Below is a small trained network, with its code and all its weights. Each question gives an input and a class and asks what happens when units are switched off, that is, made to give their printed mean instead of their output.

import numpy as np


def w(rows, s, z=0):
    codes = np.array(rows[::2]) - 128.0
    scale = np.full(codes.shape[1], s)
    scale[-1] = z or s
    return codes * scale


def f(y):
    return np.maximum(y, 0)


def log_softmax(a):
    a = a - a.max(-1, keepdims=True)
    return a - np.log(np.exp(a).sum(-1, keepdims=True))


def net(x, mask):
    res = np.array(x, float).reshape(1, 4) / 4 @ E
    y = f(res @ A[0][:, :-1].T + A[0][:, -1])
    res = res + np.where(mask, y, B[0][:, -1]) @ B[0][:, :-1]
    return log_softmax(res[-1] @ U[:, :-1].T + U[:, -1])


A, B = {}, {}
E = w([
[11,113,103,135,145,158,44,196,112,171,250],'x0',
[161,143,63,177,104,77,92,164,146,176,58],'x1',
[117,165,245,131,166,202,87,172,109,209,215],'x2',
[36,245,43,162,212,154,123,156,79,67,100],'x3',
],0.011)
A[0] = w([
[102,142,68,138,142,95,156,82,137,71,43,195],'neuron 0',
[56,156,155,69,118,207,116,95,106,111,168,193],'neuron 1',
[167,143,123,223,112,86,130,97,195,170,28,216],'neuron 2',
[140,138,111,110,77,128,129,144,104,63,84,15],'neuron 3',
[187,102,161,153,30,96,152,87,154,141,74,121],'neuron 4',
[50,169,100,180,197,126,70,141,108,116,160,144],'neuron 5',
[253,75,108,119,89,106,119,84,129,111,144,73],'neuron 6',
[43,145,84,149,209,172,139,154,79,67,152,165],'neuron 7',
[138,125,80,123,147,135,185,113,57,116,70,146],'neuron 8',
[107,189,91,195,171,130,133,146,67,82,60,254],'neuron 9',
[184,123,116,158,141,94,134,117,93,98,36,211],'neuron 10',
[152,115,160,128,161,109,214,69,131,61,123,107],'neuron 11',
[100,181,58,118,109,102,186,86,99,79,29,146],'neuron 12',
[112,159,113,181,121,113,113,186,150,176,163,76],'neuron 13',
],0.011,0.0034)
B[0] = w([
[128,103,98,126,229,165,62,187,61,190,148,242],'neuron 0',
[157,82,91,189,155,144,135,184,88,131,183,214],'neuron 1',
[193,70,112,225,141,144,133,106,73,136,70,241],'neuron 2',
[99,123,112,110,136,90,73,150,179,193,165,173],'neuron 3',
[158,150,23,75,141,30,127,226,204,120,91,253],'neuron 4',
[168,145,135,27,118,50,60,182,214,127,173,230],'neuron 5',
[66,192,106,65,84,76,183,168,191,65,148,233],'neuron 6',
[235,171,41,89,199,98,101,200,173,62,109,241],'neuron 7',
[85,151,107,103,212,113,91,126,117,88,181,195],'neuron 8',
[143,96,67,115,216,210,57,190,93,160,183,228],'neuron 9',
[195,157,140,197,137,94,148,110,164,57,233,231],'neuron 10',
[174,37,223,186,124,94,162,88,128,98,168,213],'neuron 11',
[97,88,90,113,204,132,68,187,2,143,177,250],'neuron 12',
[155,94,215,202,152,165,109,150,92,108,155,176],'neuron 13',
],0.0088,0.018)
U = w([
[92,130,162,76,124,82,114,122,182,110,168,94],'0',
[94,98,162,193,172,220,100,127,18,204,158,195],'1',
[129,204,226,77,107,115,135,174,199,206,137,48],'2',
[29,114,132,52,10,117,173,65,199,106,137,61],'3',
[85,126,88,190,132,128,44,89,105,195,48,3],'4',
[156,187,52,65,147,104,128,159,164,128,93,176],'5',
[197,122,142,242,88,95,184,95,178,92,103,202],'6',
],0.011,0.0057)

Each question gives the input, the list of numbers given to net, and the class t.
The units are the neurons (one row each of A and B). Each row of codes is followed by its name. A weight is (code - 128) times the scale printed after its matrix; where a second scale follows, it is the last column's (A, B and U).
mask holds one flag per neuron, in row order. A switched-off neuron (its flag False) gives its mean, the last column of its row in B, instead of its output. The means were averaged over made-up inputs and are rounded, as every weight is.
A unit's drop is (log p(t) with every unit on - log p(t) with that unit switched off) / (log p(t) with every unit on - log p(t) with every unit switched off).
The circuit of an input: a set's keep is (log p(t) with only the set's units on - log p(t) with every unit switched off) / (log p(t) with every unit on - log p(t) with every unit switched off). Starting from the 12 units with the biggest drops (on a tie, the unit counted first), units are removed one at a time, each time the one whose removal leaves the highest keep (on an exact tie, the one counted first), for as long as the keep stays at least 0.8.
units of the circuit, in order: the units of the circuit, biggest drop first
unit that matters most: the unit with the biggest drop
top k neurons: the k neurons with the biggest drops, biggest first
drop of u: that unit's drop, to one decimal
input [5,-5,5,4], class 5: units of the circuit, in order => [neuron 7]
input [0,-7,-7,-4], class 0: units of the circuit, in order => [neuron 11; neuron 7]
input [1,-2,-7,6], class 1: top 2 neurons => [neuron 12; neuron 4]
input [-7,-6,8,0], class 6: units of the circuit, in order => [neuron 12; neuron 11]
input [7,3,8,3], class 5: top 2 neurons => [neuron 5; neuron 7]
input [-3,-7,-8,-5], class 0: units of the circuit, in order => [neuron 11; neuron 6]
input [4,-3,8,3], class 5: top 2 neurons => [neuron 7; neuron 5]
input [2,1,-2,-1], class 6: top 4 neurons => [neuron 12; neuron 9; neuron 0; neuron 4]
input [-3,-4,7,-1], class 1: top 3 neurons => [neuron 4; neuron 5; neuron 6]
input [8,6,7,5], class 5: top 2 neurons => [neuron 5; neuron 7]
input [6,5,7,2], class 2: top 3 neurons => [neuron 5; neuron 13; neuron 4]
input [1,7,8,1], class 2: top 2 neurons => [neuron 12; neuron 0]
input [-8,-5,-8,1], class 1: top 3 neurons => [neuron 12; neuron 0; neuron 11]
input [8,-6,2,7], class 5: unit that matters most => neuron 7
input [-5,0,8,0], class 2: top 2 neurons => [neuron 12; neuron 0]
input [-1,-1,4,-2], class 2: top 3 neurons => [neuron 12; neuron 2; neuron 0]
input [8,-1,-6,-4], class 0: drop of neuron 7 => 0.2
input [-2,-4,4,2], class 1: drop of neuron 10 => 0.4
input [-2,6,7,0], class 1: drop of neuron 6 => 0.1
input [-6,-5,-3,-8], class 6: units of the circuit, in order => [neuron 11]
